Below is a small trained network, with its code and all its weights. Each question gives an input and a target symbol and asks what happens when units are switched off, that is, made to give their printed mean instead of their output.

import numpy as np


def w(rows, s, z=0):
    codes = np.array(rows[::2]) - 128.0
    scale = np.full(codes.shape[1], s)
    scale[-1] = z or s
    return codes * scale


def norm(h):
    return h / np.sqrt((h * h).mean(-1, keepdims=True) + 1e-5)


def f(y):
    return y / 2 * (1 + np.tanh(0.7978845608 * (y + 0.044715 * y**3)))


def softmax(a):
    e = np.exp(a - a.max(-1, keepdims=True))
    return e / e.sum(-1, keepdims=True)


def log_softmax(a):
    a = a - a.max(-1, keepdims=True)
    return a - np.log(np.exp(a).sum(-1, keepdims=True))


def net(x, mask):
    ids = ['ΔΠΣΨαβγζηθλμξτφω'.index(c) for c in x.split()]
    T = len(ids)
    res = E[ids] + P[:T]
    q, k, v = (norm(res) @ M[0].T for M in (Q, K, V))
    z = softmax(np.where(np.tri(T) > 0, q @ k.T / 2**0.5, -1e9)) @ v
    res = res + np.where(mask[0], z, O[0][:, -1]) @ O[0][:, :-1]
    y = f(norm(res) @ A[0][:, :-1].T + A[0][:, -1])
    res = res + np.where(mask[1:13], y, B[0][:, -1]) @ B[0][:, :-1]
    return log_softmax(norm(res)[-1] @ U[:, :-1].T + U[:, -1])


Q, K, V, O, A, B = {}, {}, {}, {}, {}, {}
E = w([
[121,53,61,153],'Δ',
[125,54,70,147],'Π',
[149,56,92,107],'Σ',
[122,92,84,129],'Ψ',
[153,50,107,149],'α',
[96,170,104,225],'β',
[174,149,155,33],'γ',
[96,116,198,69],'ζ',
[132,123,201,50],'η',
[174,67,108,110],'θ',
[160,27,69,174],'λ',
[202,158,149,64],'μ',
[189,7,76,136],'ξ',
[163,116,95,146],'τ',
[179,187,87,169],'φ',
[113,117,107,148],'ω',
],0.02)
P = w([
[155,7,139,171],'0',
[147,44,121,154],'1',
[139,64,110,143],'2',
[140,78,114,133],'3',
[138,88,117,129],'4',
[137,99,121,130],'5',
[129,110,120,123],'6',
[125,123,119,122],'7',
[127,134,124,125],'8',
[131,110,119,121],'9',
],0.011)
Q[0] = w([
[44,253,247,132],'head 0',
[135,134,134,162],'head 0',
],0.016)
K[0] = w([
[153,7,80,142],'head 0',
[141,97,114,101],'head 0',
],0.019)
V[0] = w([
[249,133,166,79],'head 0',
[171,157,107,168],'head 0',
],0.011)
O[0] = w([
[122,139,73,43,254],'head 0',
[244,192,127,141,125],'head 0',
],0.011,0.0028)
A[0] = w([
[63,60,106,140,67],'neuron 0',
[215,100,76,134,116],'neuron 1',
[147,89,252,30,239],'neuron 2',
[26,110,110,83,153],'neuron 3',
[155,182,217,103,188],'neuron 4',
[154,115,191,137,165],'neuron 5',
[51,97,232,165,107],'neuron 6',
[163,201,92,85,255],'neuron 7',
[80,92,204,141,96],'neuron 8',
[151,109,169,211,113],'neuron 9',
[79,146,166,162,123],'neuron 10',
[69,164,50,114,166],'neuron 11',
],0.015,0.0065)
B[0] = w([
[101,167,159,89,169],'neuron 0',
[144,170,193,154,222],'neuron 1',
[83,189,19,201,255],'neuron 2',
[91,183,119,181,195],'neuron 3',
[108,60,128,44,155],'neuron 4',
[66,184,59,91,160],'neuron 5',
[95,80,219,80,140],'neuron 6',
[151,61,195,59,183],'neuron 7',
[140,132,244,123,132],'neuron 8',
[133,187,110,103,188],'neuron 9',
[182,121,160,152,133],'neuron 10',
[165,192,124,133,183],'neuron 11',
],0.011,0.0097)
U = w([
[156,106,88,172,120],'Δ',
[186,230,153,228,101],'Π',
[87,96,193,148,127],'Σ',
[144,47,124,155,97],'Ψ',
[135,160,200,229,61],'α',
[98,186,202,108,255],'β',
[155,170,26,167,219],'γ',
[180,120,107,16,85],'ζ',
[125,83,141,159,68],'η',
[10,167,147,166,110],'θ',
[165,171,54,23,80],'λ',
[157,147,222,86,190],'μ',
[200,155,191,93,182],'ξ',
[51,174,32,122,61],'τ',
[71,104,166,183,117],'φ',
[198,100,7,175,119],'ω',
],0.012,0.0069)

Each question gives the input, a string of symbols that net reads in full, and the target symbol t.
The units are the heads (2 rows each of Q, K, V and O) and the neurons (one row each of A and B). Each row of codes is followed by its name. A weight is (code - 128) times the scale printed after its matrix; where a second scale follows, it is the last column's (O, A, B and U).
mask holds one flag per unit, heads first, then neurons. A switched-off unit (its flag False) gives its mean, the last column of its rows in O or B, instead of its output. The means were averaged over made-up inputs and are rounded, as every weight is.
A unit's drop is (log p(t) with every unit on - log p(t) with that unit switched off) / (log p(t) with every unit on - log p(t) with every unit switched off).
The circuit of an input: a set's keep is (log p(t) with only the set's units on - log p(t) with every unit switched off) / (log p(t) with every unit on - log p(t) with every unit switched off). Starting from the 12 units with the biggest drops (on a tie, the unit counted first), units are removed one at a time, each time the one whose removal leaves the highest keep (on an exact tie, the one counted first), for as long as the keep stays at least 0.8.
circuit, biggest first: the units of the circuit, biggest drop first
unit that matters most: the unit with the biggest drop
k most important neurons: the k neurons with the biggest drops, biggest first
drop when u is switched off: that unit's drop, to one decimal
input θ Δ μ, target ζ: circuit, biggest first	(neuron 7; head 0)
input θ β θ Δ θ η β Δ φ, target μ: circuit, biggest first	(neuron 7; neuron 2)
input θ ζ ζ θ ω ζ β Ψ, target Π: 2 most important neurons	(neuron 7; neuron 2)
input α θ θ θ Σ Π ξ Σ θ Ψ, target β: circuit, biggest first	(neuron 2; neuron 3)
input ξ Ψ ξ ω, target β: circuit, biggest first	(neuron 2)
input θ Ψ Δ θ γ θ η Δ ζ, target θ: circuit, biggest first	(neuron 2; neuron 6; neuron 8; head 0)
input β θ ξ β Δ λ λ β ω, target Π: 2 most important neurons	(neuron 7; neuron 9)
input ζ β ω β β η θ θ λ, target τ: circuit, biggest first	(head 0; neuron 0)
input η α β Σ β φ θ Σ θ α, target ξ: circuit, biggest first	(head 0; neuron 2)
input Ψ η θ β θ β ξ θ θ μ, target ζ: 2 most important neurons	(neuron 7; neuron 4)
input β β β, target Π: 2 most important neurons	(neuron 9; neuron 2)
input φ λ Δ, target ξ: 2 most important neurons	(neuron 2; neuron 1)
input θ ζ Δ θ θ θ θ Σ, target θ: circuit, biggest first	(head 0; neuron 3)
input ω Π Ψ ξ Ψ Σ η λ θ λ, target τ: 2 most important neurons	(neuron 0; neuron 3)
input ω ω η λ μ β θ α, target Π: unit that matters most	neuron 1
input Δ γ θ γ θ θ θ Ψ, target λ: 2 most important neurons	(neuron 2; neuron 7)
input λ η α, target τ: drop when head 0 is switched off	2.9
input β η α, target τ: drop when neuron 9 is switched off	-0.1
input ξ θ η γ β Π λ θ θ τ, target ξ: drop when neuron 2 is switched off	0.1
input ξ η θ η θ β α, target Π: drop when neuron 1 is switched off	0.1
input Σ θ β θ ζ Π α λ, target θ: unit that matters most	head 0
input β β β β Δ ω γ θ β Δ, target Π: 2 most important neurons	(neuron 1; neuron 2)
